Here is a tiny trained network, its code and every weight. The questions are about switching its units off for an input and a class, where a switched-off unit gives its printed mean instead of its output.

import numpy as np


def w(rows, s, z=0):
    codes = np.array(rows[::2]) - 128.0
    scale = np.full(codes.shape[1], s)
    scale[-1] = z or s
    return codes * scale


def norm(h):
    return h / np.sqrt((h * h).mean(-1, keepdims=True) + 1e-5)


def f(y):
    return np.maximum(y, 0)


def log_softmax(a):
    a = a - a.max(-1, keepdims=True)
    return a - np.log(np.exp(a).sum(-1, keepdims=True))


def net(x, mask):
    res = np.array(x, float).reshape(1, 7) / 4 @ E
    u = 0
    for l in range(2):
        y = f(norm(res) @ A[l][:, :-1].T + A[l][:, -1])
        res = res + np.where(mask[u : u + 7], y, B[l][:, -1]) @ B[l][:, :-1]
        u += 7
    return log_softmax(norm(res)[-1] @ U[:, :-1].T + U[:, -1])


A, B = {}, {}
E = w([
[215,172,180,218,109,89],'x0',
[122,133,132,131,132,124],'x1',
[121,131,136,132,135,131],'x2',
[130,125,131,129,129,131],'x3',
[69,119,176,169,2,172],'x4',
[132,129,125,122,126,127],'x5',
[120,31,170,112,125,38],'x6',
],0.0085)
A[0] = w([
[188,131,159,203,138,80,2],'L0N0',
[140,59,160,102,140,77,28],'L0N1',
[125,88,185,83,158,13,20],'L0N2',
[191,128,81,126,254,95,55],'L0N3',
[60,76,89,48,191,159,25],'L0N4',
[232,153,159,178,159,111,56],'L0N5',
[145,231,79,139,171,160,23],'L0N6',
],0.011,0.004)
B[0] = w([
[64,174,84,140,91,77,193],'L0N0',
[149,115,89,178,128,196,190],'L0N1',
[171,75,95,203,175,168,224],'L0N2',
[141,123,241,2,125,133,254],'L0N3',
[112,222,81,166,96,40,242],'L0N4',
[60,175,65,117,131,77,214],'L0N5',
[170,45,94,191,158,181,203],'L0N6',
],0.0098,0.0075)
A[1] = w([
[110,102,153,176,102,144,92],'L1N0',
[156,95,129,107,144,94,248],'L1N1',
[150,168,105,123,160,252,91],'L1N2',
[93,145,203,133,55,155,87],'L1N3',
[67,132,75,91,132,114,30],'L1N4',
[143,172,128,152,118,94,32],'L1N5',
[136,48,118,136,138,109,4],'L1N6',
],0.013,0.0031)
B[1] = w([
[130,100,74,81,207,174,211],'L1N0',
[96,134,150,141,2,246,252],'L1N1',
[164,33,149,223,106,106,254],'L1N2',
[194,138,190,5,227,126,243],'L1N3',
[104,216,129,212,98,38,233],'L1N4',
[33,202,49,99,76,68,192],'L1N5',
[158,116,95,189,125,125,186],'L1N6',
],0.0081,0.0046)
U = w([
[81,203,85,138,69,74,254],'0',
[154,45,106,212,101,179,41],'1',
[142,137,179,4,125,159,62],'2',
],0.015,0.00095)

Each question gives the input, the list of numbers given to net, and the class t.
The units are the neurons (one row each of A and B). Each row of codes is followed by its name. A weight is (code - 128) times the scale printed after its matrix; where a second scale follows, it is the last column's (A, B and U).
mask holds one flag per neuron, layer by layer. A switched-off neuron (its flag False) gives its mean, the last column of its row in B, instead of its output. The means were averaged over made-up inputs and are rounded, as every weight is.
A unit's drop is (log p(t) with every unit on - log p(t) with that unit switched off) / (log p(t) with every unit on - log p(t) with every unit switched off).
The circuit of an input: a set's keep is (log p(t) with only the set's units on - log p(t) with every unit switched off) / (log p(t) with every unit on - log p(t) with every unit switched off). Starting from the 12 units with the biggest drops (on a tie, the unit counted first), units are removed one at a time, each time the one whose removal leaves the highest keep (on an exact tie, the one counted first), for as long as the keep stays at least 0.8.
circuit, biggest first: the units of the circuit, biggest drop first
k most important neurons: the k neurons with the biggest drops, biggest first
top k neurons in layer l: the k neurons of layer l with the biggest drops, biggest first
drop when u is switched off: that unit's drop, to one decimal
input [4,5,2,1,-6,7,6], class 1: top 2 neurons in layer 1 => L1N3; L1N6
input [0,6,5,2,8,-5,-4], class 2: 2 most important neurons => L1N3; L0N2
input [2,5,4,3,-2,-4,4], class 1: circuit, biggest first => L0N2
input [-2,0,-2,0,3,-2,-2], class 2: top 3 neurons in layer 0 => L0N2; L0N5; L0N6
input [-3,-6,-4,-3,-5,-3,-1], class 2: 3 most important neurons => L0N3; L0N5; L0N0
input [-5,7,0,7,1,-7,-7], class 1: 4 most important neurons => L0N6; L1N2; L0N5; L0N0
input [4,-6,-7,-6,6,4,-5], class 2: circuit, biggest first => L1N3; L0N4
input [1,-3,-2,-6,-7,6,7], class 1: 3 most important neurons => L0N2; L0N1; L1N3
input [5,-6,0,-4,-4,-1,-6], class 1: 3 most important neurons => L0N6; L0N4; L1N2
input [6,6,6,-8,7,3,-3], class 2: top 2 neurons in layer 1 => L1N3; L1N4
input [-4,-3,2,-5,-3,2,-7], class 1: 2 most important neurons => L0N6; L1N2
input [-7,-3,0,-4,8,5,5], class 2: 3 most important neurons => L1N3; L0N5; L0N0
input [-1,-1,-8,1,-6,8,4], class 2: 3 most important neurons => L0N3; L0N6; L1N2
input [-2,-6,7,-1,1,-1,4], class 1: top neuron in layer 0 => L0N2
input [-8,8,-2,0,-7,-8,6], class 0: drop when L0N4 is switched off => 4.2
input [-1,-8,7,-2,-5,-4,8], class 1: drop when L1N3 is switched off => 0.0
input [-4,8,-7,-7,-2,-7,-7], class 1: drop when L0N6 is switched off => 0.9
input [0,-1,4,-8,-3,-7,0], class 2: drop when L0N3 is switched off => 1.3
